Below are the code and all the weights of a small trained network. Each question names an input and a target symbol and asks about switching units off, where a switched-off unit gives its printed mean instead of its output.

import numpy as np


def w(rows, s, z=0):
    codes = np.array(rows[::2]) - 128.0
    scale = np.full(codes.shape[1], s)
    scale[-1] = z or s
    return codes * scale


def norm(h):
    return h / np.sqrt((h * h).mean(-1, keepdims=True) + 1e-5)


def f(y):
    return y / 2 * (1 + np.tanh(0.7978845608 * (y + 0.044715 * y**3)))


def softmax(a):
    e = np.exp(a - a.max(-1, keepdims=True))
    return e / e.sum(-1, keepdims=True)


def log_softmax(a):
    a = a - a.max(-1, keepdims=True)
    return a - np.log(np.exp(a).sum(-1, keepdims=True))


def net(x, mask):
    ids = ['βδζηλξπψ'.index(c) for c in x.split()]
    T = len(ids)
    res = E[ids] + P[:T]
    u = 0
    for l in range(2):
        r = norm(res)
        for j in range(2):
            rows = slice(3 * j, 3 * j + 3)
            q, k, v = (r @ M[l][rows].T for M in (Q, K, V))
            z = softmax(np.where(np.tri(T) > 0, q @ k.T / 3**0.5, -1e9)) @ v
            o = O[l][rows]
            res = res + np.where(mask[u + j], z, o[:, -1]) @ o[:, :-1]
        u += 2
        y = f(norm(res) @ A[l][:, :-1].T + A[l][:, -1])
        res = res + np.where(mask[u : u + 4], y, B[l][:, -1]) @ B[l][:, :-1]
        u += 4
    return log_softmax(norm(res)[-1] @ U[:, :-1].T + U[:, -1])


Q, K, V, O, A, B = {}, {}, {}, {}, {}, {}
E = w([
[105,106,105,163],'β',
[90,91,149,88],'δ',
[125,130,146,84],'ζ',
[125,153,109,179],'η',
[169,122,145,196],'λ',
[69,173,109,253],'ξ',
[118,94,165,88],'π',
[112,130,128,72],'ψ',
],0.018)
P = w([
[240,205,39,137],'0',
[96,3,226,147],'1',
[75,35,215,119],'2',
[75,53,209,104],'3',
[74,80,205,98],'4',
[75,92,202,88],'5',
[72,108,195,78],'6',
[71,120,179,79],'7',
[65,122,174,69],'8',
],0.0053)
Q[0] = w([
[207,117,57,168],'0.h1',
[84,66,2,196],'0.h1',
[155,190,49,185],'0.h1',
[218,77,104,92],'0.h2',
[224,159,128,173],'0.h2',
[139,234,59,141],'0.h2',
],0.0075)
K[0] = w([
[100,148,229,102],'0.h1',
[103,81,125,159],'0.h1',
[108,94,252,170],'0.h1',
[139,165,159,171],'0.h2',
[206,156,182,140],'0.h2',
[73,205,184,96],'0.h2',
],0.011)
V[0] = w([
[94,14,100,170],'0.h1',
[158,230,140,91],'0.h1',
[179,120,255,169],'0.h1',
[78,128,151,164],'0.h2',
[198,23,188,117],'0.h2',
[70,111,102,3],'0.h2',
],0.0057)
O[0] = w([
[148,196,175,70,124],'0.h1',
[174,128,1,133,136],'0.h1',
[195,124,121,197,38],'0.h1',
[86,69,133,77,146],'0.h2',
[157,169,85,108,200],'0.h2',
[117,62,201,164,254],'0.h2',
],0.0071,0.0035)
A[0] = w([
[189,177,63,235,151],'0.n1',
[48,63,180,254,4],'0.n2',
[103,143,63,38,42],'0.n3',
[144,110,108,26,54],'0.n4',
],0.0073,0.0017)
B[0] = w([
[53,143,175,59,168],'0.n1',
[252,227,134,144,254],'0.n2',
[178,62,193,114,215],'0.n3',
[78,59,170,255,252],'0.n4',
],0.0076,0.0028)
Q[1] = w([
[68,82,180,2],'1.h1',
[179,161,119,172],'1.h1',
[220,135,148,137],'1.h1',
[139,9,182,16],'1.h2',
[235,144,118,93],'1.h2',
[203,40,146,188],'1.h2',
],0.012)
K[1] = w([
[155,64,69,102],'1.h1',
[98,139,174,130],'1.h1',
[111,113,177,89],'1.h1',
[137,104,7,79],'1.h2',
[164,72,139,141],'1.h2',
[8,54,64,101],'1.h2',
],0.014)
V[1] = w([
[8,123,123,80],'1.h1',
[180,96,32,114],'1.h1',
[136,203,111,97],'1.h1',
[69,95,79,74],'1.h2',
[55,126,55,202],'1.h2',
[99,164,78,51],'1.h2',
],0.011)
O[1] = w([
[70,134,113,91,184],'1.h1',
[147,3,185,87,42],'1.h1',
[144,154,143,116,2],'1.h1',
[225,142,102,151,166],'1.h2',
[85,140,19,163,63],'1.h2',
[200,162,160,203,78],'1.h2',
],0.011,0.0056)
A[1] = w([
[64,93,175,185,181],'1.n1',
[210,232,236,106,71],'1.n2',
[206,104,227,144,255],'1.n3',
[126,255,83,118,244],'1.n4',
],0.0068,0.005)
B[1] = w([
[134,171,128,151,197],'1.n1',
[147,86,9,53,195],'1.n2',
[130,219,95,140,226],'1.n3',
[192,164,115,86,253],'1.n4',
],0.012,0.0057)
U = w([
[213,167,40,62,118],'β',
[77,173,174,12,81],'δ',
[248,124,177,176,146],'ζ',
[137,155,79,219,122],'η',
[98,166,177,220,154],'λ',
[37,167,9,139,3],'ξ',
[196,121,250,112,107],'π',
[108,65,86,109,225],'ψ',
],0.013,0.0063)

Each question gives the input, a string of symbols that net reads in full, and the target symbol t.
The units are the heads (3 rows each of Q, K, V and O) and the neurons (one row each of A and B). Each row of codes is followed by its name. A weight is (code - 128) times the scale printed after its matrix; where a second scale follows, it is the last column's (O, A, B and U).
mask holds one flag per unit, layer by layer, with each layer's heads first. A switched-off unit (its flag False) gives its mean, the last column of its rows in O or B, instead of its output. The means were averaged over made-up inputs and are rounded, as every weight is.
A unit's drop is (log p(t) with every unit on - log p(t) with that unit switched off) / (log p(t) with every unit on - log p(t) with every unit switched off).
The circuit of an input: a set's keep is (log p(t) with only the set's units on - log p(t) with every unit switched off) / (log p(t) with every unit on - log p(t) with every unit switched off). Starting from all 12 units, units are removed one at a time, each time the one whose removal leaves the highest keep (on an exact tie, the one counted first), for as long as the keep stays at least 0.8.
units of the circuit, in order: the units of the circuit, biggest drop first
top k neurons: the k neurons with the biggest drops, biggest first
k most important neurons of layer l: the k neurons of layer l with the biggest drops, biggest first
input β η β, target δ: top 2 neurons : [0.n2, 0.n3]
input ξ δ ψ ψ ζ δ, target ξ: units of the circuit, in order : [1.h2, 0.h2]
input π δ δ, target π: units of the circuit, in order : [0.h1, 1.h1]
input β ζ η δ δ ξ ξ η, target δ: units of the circuit, in order : [1.h2, 0.h1, 0.n4]
input ξ ψ λ β ψ, target ξ: units of the circuit, in order : [1.h2, 0.n4]
input λ β ψ δ π λ λ β π, target λ: 3 most important neurons of layer 0 : [0.n4, 0.n1, 0.n2]
input λ δ ζ λ λ, target δ: units of the circuit, in order : [0.n1, 0.h2]
input η ψ ψ, target η: units of the circuit, in order : [1.h2, 0.n1, 0.n4, 0.h1]
input λ β ψ β π, target λ: top 2 neurons : [0.n1, 0.n4]
input ζ β ψ β λ ζ, target ζ: most important neuron of layer 0 : [0.n1]
input ξ δ ζ ψ δ ζ, target ξ: 2 most important neurons of layer 0 : [0.n2, 0.n4]
input δ β ψ ψ ψ ψ β, target δ: units of the circuit, in order : [0.h1, 0.n3, 1.h2, 0.n2]
input β β ξ η ψ β ζ, target β: 3 most important neurons of layer 0 : [0.n4, 0.n1, 0.n2]
input ζ ψ π, target ζ: 2 most important neurons of layer 0 : [0.n1, 0.n2]
input ζ β δ ζ δ, target ζ: top 2 neurons : [0.n1, 0.n4]
input β ψ π, target β: top 3 neurons : [0.n1, 1.n2, 0.n4]
input δ ψ η, target β: top neuron : [0.n2]
input η ψ λ ψ η ξ δ λ δ, target η: top 3 neurons : [0.n1, 0.n4, 1.n2]
input β ψ ψ ψ, target β: top 2 neurons : [0.n1, 0.n4]
input β ψ η δ ψ β λ ζ δ, target β: top 2 neurons : [0.n4, 0.n1]
input ψ ζ β ψ ξ ξ λ ψ ζ, target ψ: top 2 neurons : [0.n2, 0.n4]
input η ψ ζ, target η: 3 most important neurons of layer 0 : [0.n1, 0.n4, 0.n2]
input λ ζ β ψ λ δ, target λ: top neuron : [0.n1]
input π δ ψ δ ψ δ ψ ψ π, target π: 3 most important neurons of layer 0 : [0.n2, 0.n4, 0.n3]
input ζ ψ ψ ψ β, target β: top 3 neurons : [0.n2, 0.n4, 1.n2]
